Below are the code and all the weights of a small trained network. Each question names an input and a target symbol and asks about switching units off, where a switched-off unit gives its printed mean instead of its output.

import numpy as np


def w(rows, s, z=0):
    codes = np.array(rows[::2]) - 128.0
    scale = np.full(codes.shape[1], s)
    scale[-1] = z or s
    return codes * scale


def f(y):
    return np.maximum(y, 0)


def softmax(a):
    e = np.exp(a - a.max(-1, keepdims=True))
    return e / e.sum(-1, keepdims=True)


def log_softmax(a):
    a = a - a.max(-1, keepdims=True)
    return a - np.log(np.exp(a).sum(-1, keepdims=True))


def net(x, mask):
    ids = ['βγδεζηθλμξστφω'.index(c) for c in x.split()]
    T = len(ids)
    res = E[ids] + P[:T]
    u = 0
    for l in range(3):
        r = res
        for j in range(2):
            rows = slice(4 * j, 4 * j + 4)
            q, k, v = (r @ M[l][rows].T for M in (Q, K, V))
            z = softmax(np.where(np.tri(T) > 0, q @ k.T / 4**0.5, -1e9)) @ v
            o = O[l][rows]
            res = res + np.where(mask[u + j], z, o[:, -1]) @ o[:, :-1]
        u += 2
        y = f(res @ A[l][:, :-1].T + A[l][:, -1])
        res = res + np.where(mask[u : u + 4], y, B[l][:, -1]) @ B[l][:, :-1]
        u += 4
    return log_softmax(res[-1] @ U[:, :-1].T + U[:, -1])


Q, K, V, O, A, B = {}, {}, {}, {}, {}, {}
E = w([
[132,2,145,179,158,139],'β',
[133,92,116,143,211,106],'γ',
[116,179,75,145,58,165],'δ',
[128,211,181,106,111,157],'ε',
[197,109,160,212,88,212],'ζ',
[140,162,140,84,79,72],'η',
[68,65,167,131,190,167],'θ',
[152,92,87,189,189,70],'λ',
[103,169,172,58,89,171],'μ',
[195,198,213,142,134,101],'ξ',
[71,30,66,103,126,128],'σ',
[112,129,175,150,246,143],'τ',
[154,196,97,160,81,104],'φ',
[84,82,119,67,190,125],'ω',
],0.0092)
P = w([
[174,111,88,83,162,39],'0',
[1,144,253,172,188,254],'1',
[55,177,198,172,205,219],'2',
[66,207,166,203,211,208],'3',
[151,103,158,167,113,183],'4',
[104,124,152,163,101,186],'5',
[117,131,178,188,110,194],'6',
[102,130,167,171,112,211],'7',
[104,147,172,176,111,182],'8',
[102,149,174,193,118,206],'9',
[95,131,170,166,114,205],'10',
[88,141,163,168,113,188],'11',
[74,146,166,183,107,182],'12',
],0.006)
Q[0] = w([
[117,80,113,83,137,110],'0.h0',
[154,134,81,158,135,105],'0.h0',
[39,110,190,79,137,197],'0.h0',
[71,72,131,24,152,169],'0.h0',
[127,83,85,3,88,86],'0.h1',
[179,185,117,101,38,148],'0.h1',
[179,164,136,125,49,155],'0.h1',
[88,129,132,209,146,142],'0.h1',
],0.0064)
K[0] = w([
[147,55,90,135,177,141],'0.h0',
[62,139,119,99,158,192],'0.h0',
[196,125,25,160,99,8],'0.h0',
[213,37,49,160,169,72],'0.h0',
[1,154,210,97,105,243],'0.h1',
[103,189,161,75,30,99],'0.h1',
[84,232,102,101,47,89],'0.h1',
[174,78,85,133,166,45],'0.h1',
],0.0055)
V[0] = w([
[111,137,237,122,209,211],'0.h0',
[149,22,44,219,42,109],'0.h0',
[248,121,105,203,152,56],'0.h0',
[219,54,62,209,134,58],'0.h0',
[151,121,134,20,140,37],'0.h1',
[168,116,195,253,147,171],'0.h1',
[183,215,46,123,96,62],'0.h1',
[160,202,206,204,173,135],'0.h1',
],0.0053)
O[0] = w([
[91,138,221,157,141,143,253],'0.h0',
[154,87,57,173,81,129,80],'0.h0',
[172,158,86,174,132,58,170],'0.h0',
[178,125,80,169,115,68,157],'0.h0',
[156,129,140,60,171,70,82],'0.h1',
[114,135,128,254,129,125,237],'0.h1',
[178,168,78,79,114,121,57],'0.h1',
[95,179,127,201,155,104,216],'0.h1',
],0.0083,0.0027)
A[0] = w([
[58,140,125,157,151,83,253],'0.n0',
[40,2,123,165,244,103,249],'0.n1',
[170,151,239,135,68,176,204],'0.n2',
[171,34,109,84,187,59,177],'0.n3',
],0.0058,0.0024)
B[0] = w([
[154,150,192,217,174,229,210],'0.n0',
[106,52,134,177,253,215,255],'0.n1',
[50,221,122,118,36,21,181],'0.n2',
[111,87,118,115,225,3,145],'0.n3',
],0.0054,0.0084)
Q[1] = w([
[165,182,105,76,60,85],'1.h0',
[147,178,142,125,11,94],'1.h0',
[99,100,145,176,167,170],'1.h0',
[142,89,83,102,184,153],'1.h0',
[130,130,146,133,2,90],'1.h1',
[171,135,110,118,62,92],'1.h1',
[145,115,156,110,49,117],'1.h1',
[143,152,135,113,199,155],'1.h1',
],0.0074)
K[1] = w([
[116,161,124,116,68,205],'1.h0',
[137,185,112,154,31,175],'1.h0',
[152,104,97,134,169,73],'1.h0',
[94,105,146,99,230,128],'1.h0',
[94,146,145,229,44,199],'1.h1',
[84,87,115,218,103,177],'1.h1',
[110,143,137,188,87,190],'1.h1',
[178,88,61,1,177,114],'1.h1',
],0.0063)
V[1] = w([
[142,175,72,13,118,70],'1.h0',
[120,176,125,179,58,175],'1.h0',
[122,70,122,203,93,155],'1.h0',
[76,86,223,62,181,168],'1.h0',
[155,254,165,147,102,100],'1.h1',
[193,115,44,222,125,88],'1.h1',
[123,201,176,254,172,162],'1.h1',
[72,88,178,118,89,228],'1.h1',
],0.0077)
O[1] = w([
[132,153,27,84,125,124,135],'1.h0',
[99,138,179,103,100,175,45],'1.h0',
[103,46,246,114,110,149,113],'1.h0',
[46,145,93,253,143,82,109],'1.h0',
[158,197,93,80,195,230,99],'1.h1',
[219,98,161,79,117,120,207],'1.h1',
[194,236,253,170,139,176,121],'1.h1',
[28,142,185,126,103,128,7],'1.h1',
],0.0072,0.017)
A[1] = w([
[193,197,100,3,98,143,104],'1.n0',
[182,216,141,60,77,105,254],'1.n1',
[76,160,185,191,180,88,223],'1.n2',
[64,236,149,141,60,161,91],'1.n3',
],0.0063,0.0021)
B[1] = w([
[219,153,84,149,46,228,203],'1.n0',
[139,132,119,174,3,188,177],'1.n1',
[77,112,106,143,57,187,249],'1.n2',
[147,100,166,38,182,54,197],'1.n3',
],0.0061,0.012)
Q[2] = w([
[111,210,231,112,144,173],'2.h0',
[198,100,49,89,146,60],'2.h0',
[73,32,88,176,252,129],'2.h0',
[96,37,47,180,181,98],'2.h0',
[124,165,182,52,88,145],'2.h1',
[142,178,114,32,75,94],'2.h1',
[215,149,103,143,155,121],'2.h1',
[161,207,116,137,23,37],'2.h1',
],0.0045)
K[2] = w([
[114,143,190,126,159,167],'2.h0',
[175,121,54,148,70,156],'2.h0',
[118,60,68,128,189,79],'2.h0',
[138,72,65,102,146,49],'2.h0',
[127,186,185,108,144,118],'2.h1',
[111,106,175,126,174,87],'2.h1',
[155,73,124,101,167,146],'2.h1',
[139,94,149,103,233,2],'2.h1',
],0.0057)
V[2] = w([
[50,184,172,216,201,188],'2.h0',
[142,1,159,120,194,68],'2.h0',
[136,186,143,144,235,23],'2.h0',
[202,242,100,77,169,207],'2.h0',
[234,81,76,78,94,86],'2.h1',
[89,77,182,117,217,43],'2.h1',
[144,146,176,164,99,213],'2.h1',
[120,220,38,116,113,118],'2.h1',
],0.0057)
O[2] = w([
[161,157,88,193,117,111,2],'2.h0',
[105,143,225,115,179,32,147],'2.h0',
[117,61,141,186,248,106,119],'2.h0',
[150,149,102,101,154,200,176],'2.h0',
[96,174,254,136,136,205,240],'2.h1',
[155,41,105,170,108,157,64],'2.h1',
[247,199,124,44,115,68,129],'2.h1',
[31,177,112,137,182,101,146],'2.h1',
],0.0058,0.026)
A[2] = w([
[173,195,191,42,165,204,247],'2.n0',
[190,124,126,68,16,91,205],'2.n1',
[127,129,2,155,163,107,251],'2.n2',
[104,73,76,190,191,162,137],'2.n3',
],0.0065,0.0014)
B[2] = w([
[126,107,88,97,73,56,255],'2.n0',
[41,59,114,138,227,194,159],'2.n1',
[224,198,82,3,156,56,142],'2.n2',
[161,81,82,199,106,187,171],'2.n3',
],0.0073,0.039)
U = w([
[158,107,203,120,151,21,80],'β',
[153,142,206,171,39,158,167],'γ',
[151,209,136,115,216,56,221],'δ',
[49,136,197,113,148,67,103],'ε',
[35,136,120,81,90,46,126],'ζ',
[206,47,134,58,127,112,66],'η',
[53,99,98,114,155,194,85],'θ',
[38,53,149,127,86,123,133],'λ',
[93,126,149,197,104,223,239],'μ',
[94,106,75,104,174,47,140],'ξ',
[175,77,171,157,229,209,173],'σ',
[108,91,125,156,19,38,193],'τ',
[137,59,51,156,86,222,3],'φ',
[253,149,85,175,131,159,46],'ω',
],0.004,0.0029)

Each question gives the input, a string of symbols that net reads in full, and the target symbol t.
The units are the heads (4 rows each of Q, K, V and O) and the neurons (one row each of A and B). Each row of codes is followed by its name. A weight is (code - 128) times the scale printed after its matrix; where a second scale follows, it is the last column's (O, A, B and U).
mask holds one flag per unit, layer by layer, with each layer's heads first. A switched-off unit (its flag False) gives its mean, the last column of its rows in O or B, instead of its output. The means were averaged over made-up inputs and are rounded, as every weight is.
A unit's drop is (log p(t) with every unit on - log p(t) with that unit switched off) / (log p(t) with every unit on - log p(t) with every unit switched off).
top k neurons: the k neurons with the biggest drops, biggest first
k most important neurons of layer l: the k neurons of layer l with the biggest drops, biggest first
which heads matter: for each layer, one digit per head in row order, 1 if its drop is at least 0.15 and else 0, layers parted by /
input γ η ω θ γ, target σ: which heads matter -> 11 / 10 / 11
input θ λ λ ω λ ε δ η β γ λ β θ, target τ: top neuron -> 1.n2
input γ σ η φ θ, target σ: which heads matter -> 11 / 10 / 11
input γ η ξ γ β λ λ τ θ θ λ, target σ: which heads matter -> 11 / 00 / 11
input λ λ γ ζ φ λ ω λ φ, target γ: which heads matter -> 00 / 00 / 10
input ζ λ γ β ξ, target γ: which heads matter -> 01 / 01 / 10
input γ λ γ, target σ: which heads matter -> 11 / 00 / 11
input φ γ λ γ λ λ φ ω, target ζ: top 2 neurons -> 2.n0, 0.n3
input φ φ θ, target ζ: top 4 neurons -> 2.n0, 1.n0, 0.n1, 1.n1
input θ γ γ ω θ γ τ ξ θ, target τ: which heads matter -> 01 / 11 / 11
input τ θ δ θ λ γ, target ω: top 2 neurons -> 2.n0, 2.n2
input λ θ ζ, target γ: top 3 neurons -> 0.n2, 0.n1, 0.n3
input ω φ λ ω ε λ γ ζ θ ξ γ ω, target ξ: top 2 neurons -> 2.n2, 0.n3
input τ δ λ λ, target ω: which heads matter -> 00 / 01 / 11
input λ λ λ μ, target γ: which heads matter -> 10 / 11 / 01
input γ β ξ ξ ξ λ, target σ: which heads matter -> 11 / 00 / 11
input ω ω δ λ, target ξ: top 2 neurons -> 2.n2, 0.n3
input ζ γ β λ β λ φ θ, target γ: 2 most important neurons of layer 1 -> 1.n3, 1.n2
input λ ξ θ γ λ λ λ λ δ, target γ: which heads matter -> 00 / 00 / 10
input γ λ ε λ τ λ λ τ θ λ β λ η, target γ: which heads matter -> 00 / 01 / 10
input λ λ γ ξ ξ γ λ γ λ λ θ, target η: which heads matter -> 11 / 11 / 10
input τ λ λ λ σ β γ λ φ γ λ, target ω: most important neuron of layer 0 -> 0.n3
input ξ λ λ θ λ λ λ λ λ, target δ: most important neuron of layer 1 -> 1.n0
input η γ γ λ γ θ λ λ γ γ, target θ: top 3 neurons -> 1.n0, 0.n3, 0.n1
input λ ε ω η ε λ, target η: 2 most important neurons of layer 0 -> 0.n1, 0.n3
input φ φ γ ζ λ γ γ, target ζ: top 3 neurons -> 2.n0, 1.n0, 0.n3
